Each row has a name. Each piece below is followed by the name of the row it came from, unless a question asks for something else. Each question is about the rows just above it. Some pieces are copies with a little noise. Places in a row count from 1.

j_457: [107 177 140 131 106]
j_976: [177 131 177 161 177]
j_721: [107 107 140 107 140]
j_167: [127 128 128 128 128]
Put [107 140 107 107 140] back in order: which row is it? : j_721
Places of [128] in row j_167: : 2 3 4 5
Every place of [107] in j_721: : 1 2 4
[106 107 131 140 177] is which row reordered? : j_457
Places of [177] in row j_976: : 1 3 5

j_222: [149 114 137 102 163 146 158  75]
j_181: [164  75 149 158 137 114 146 102]
j_830: [ 82 114 140 122 141 115 132 141]
j_972: [ 68 227 120 100 115 174 101 153]
j_916: [164  75 149 158 152 104 143 130]
j_853: [ 91 161 129 108 142 127 122 142]
Shared by j_222 and j_830: : [114]
Put [ 75 102 114 137 146 149 158 164] back in order: which row is it? : j_181
find: [ 68 227 119 101 115 174 102 153] : j_972

j_835: [119 118 119 119  65 119  69 161]
j_246: [128 107 145 105 142  63  44  62]
j_529: [116 183 103 146 166 160 154 219]
Put [ 62 128 107 145 105 142  63  44] back in order: which row is it? : j_246
Places of [119] in row j_835: : 1 3 4 6
At which places does j_246 hold [128]? : 1
Places of [146] in row j_529: : 4
find: [117 184 105 143 165 162 155 216] : j_529
find: [127 107 145 104 143  63  44  62] : j_246

j_423: [117 150 206 207 115 147]
j_638: [115 150 206 146 117 207]
j_421: [207 150 117 114 206 147]
Every place of [206] in j_423: : 3
[207 150 117 114 206 147] is in which row? : j_421
Put [115 117 147 150 206 207] back in order: which row is it? : j_423
[206 150 117 115 147 207] is which row reordered? : j_423

j_47: [171 124 184  99 136 199 183 190 171 200]
j_781: [207 193 193 170  63 184 207 167 121 129]
j_950: [111 127 152 124 112 161  79 154 107  97]
j_522: [ 51  81  95  62 155  81 142  80 135 136]
find: [111 126 153 123 113 162  80 154 106  97] : j_950
Every place of [170] in j_781: : 4

j_458: [122  93  59  59  93  93  76]
j_425: [221 114  86  92  35 162  91]
j_814: [122  93  43  59  42  87 167]
j_171: [221 114  86 156  89 164  49]
j_984: [ 69  55 104 116  44  43  63]
Places of [93] in row j_458: : 2 5 6
find: [220 114  85 155  90 163  49] : j_171
find: [122  93  60  60  93  93  76] : j_458
Shared by j_814 and j_984: : [43]
Which row holds these entries in another order? [ 87 167 122  93  43  59  42] : j_814

j_741: [174  50 163 141 134  55 177 174  83  78  99 120 220  54  44  80  62 134
 163 122  40 194 127 130  70  54  88 186  48]
j_299: [141  74 214 152  60 134 124  98 108  71 149 146  85  61 155  41 109 147
 204 213 207 152  35 128  64 124 173 102 196]
j_359: [ 50 144 122  81 184  97  53 203 183  49  77  64 183 197 117 190 147 105
 170 111 214 223 154  68 130 198 169 157 110]
The row with [174  50 163 141 134  55 177 174  83  78  99 120 220  54  44  80  62 134
 163 122  40 194 127 130  70  54  88 186  48] is : j_741
[ 48 186  88  54  70 130 127 194  40 122 163 134  62  80  44  54 220 120
  99  78  83 174 177  55 134 141 163  50 174] is which row reordered? : j_741

j_682: [ 98 126  36 139 125 150 118 103 187 121 145 140]
j_833: [ 65 113 148  85 138 127 128 120 150 134 121 133]
j_626: [ 32 126 159 126 161 125  77 131 124 131 129 112]
j_601: [125 148 126 181 137 140 139  97 100 132  76 130]
j_8: [ 79 144  96  95 125 164 103 153  77 122 149 135]
j_462: [135 166 188 189 123 104 123 153 151 131 107 132]
j_795: [185 141  48 170  39 120 128 114 123 134 134 124]
j_316: [196 118 128 111  76  97 133 140  64 135 104 121]
j_459: [179 136 110 117  90 137 119 151  78 126 152 127]
j_387: [134  98 137 118 125 116 123 134 168 123 120 133]
j_133: [ 64 110 190 162 148 130 112 134 116 144 181 140]
The one value in j_459 and j_387: : [137]
find: [135 166 190 190 123 104 124 154 150 131 106 132] : j_462

j_406: [ 53  84  85 173 140  82]
j_386: [138  53  82 198  85  98]
j_115: [173  53  82  84  85 141]
At which places does j_406 hold [140]? : 5
find: [173  53  82  84  85 141] : j_115
Every place of [53] in j_406: : 1
[141  85  84  82  53 173] is which row reordered? : j_115

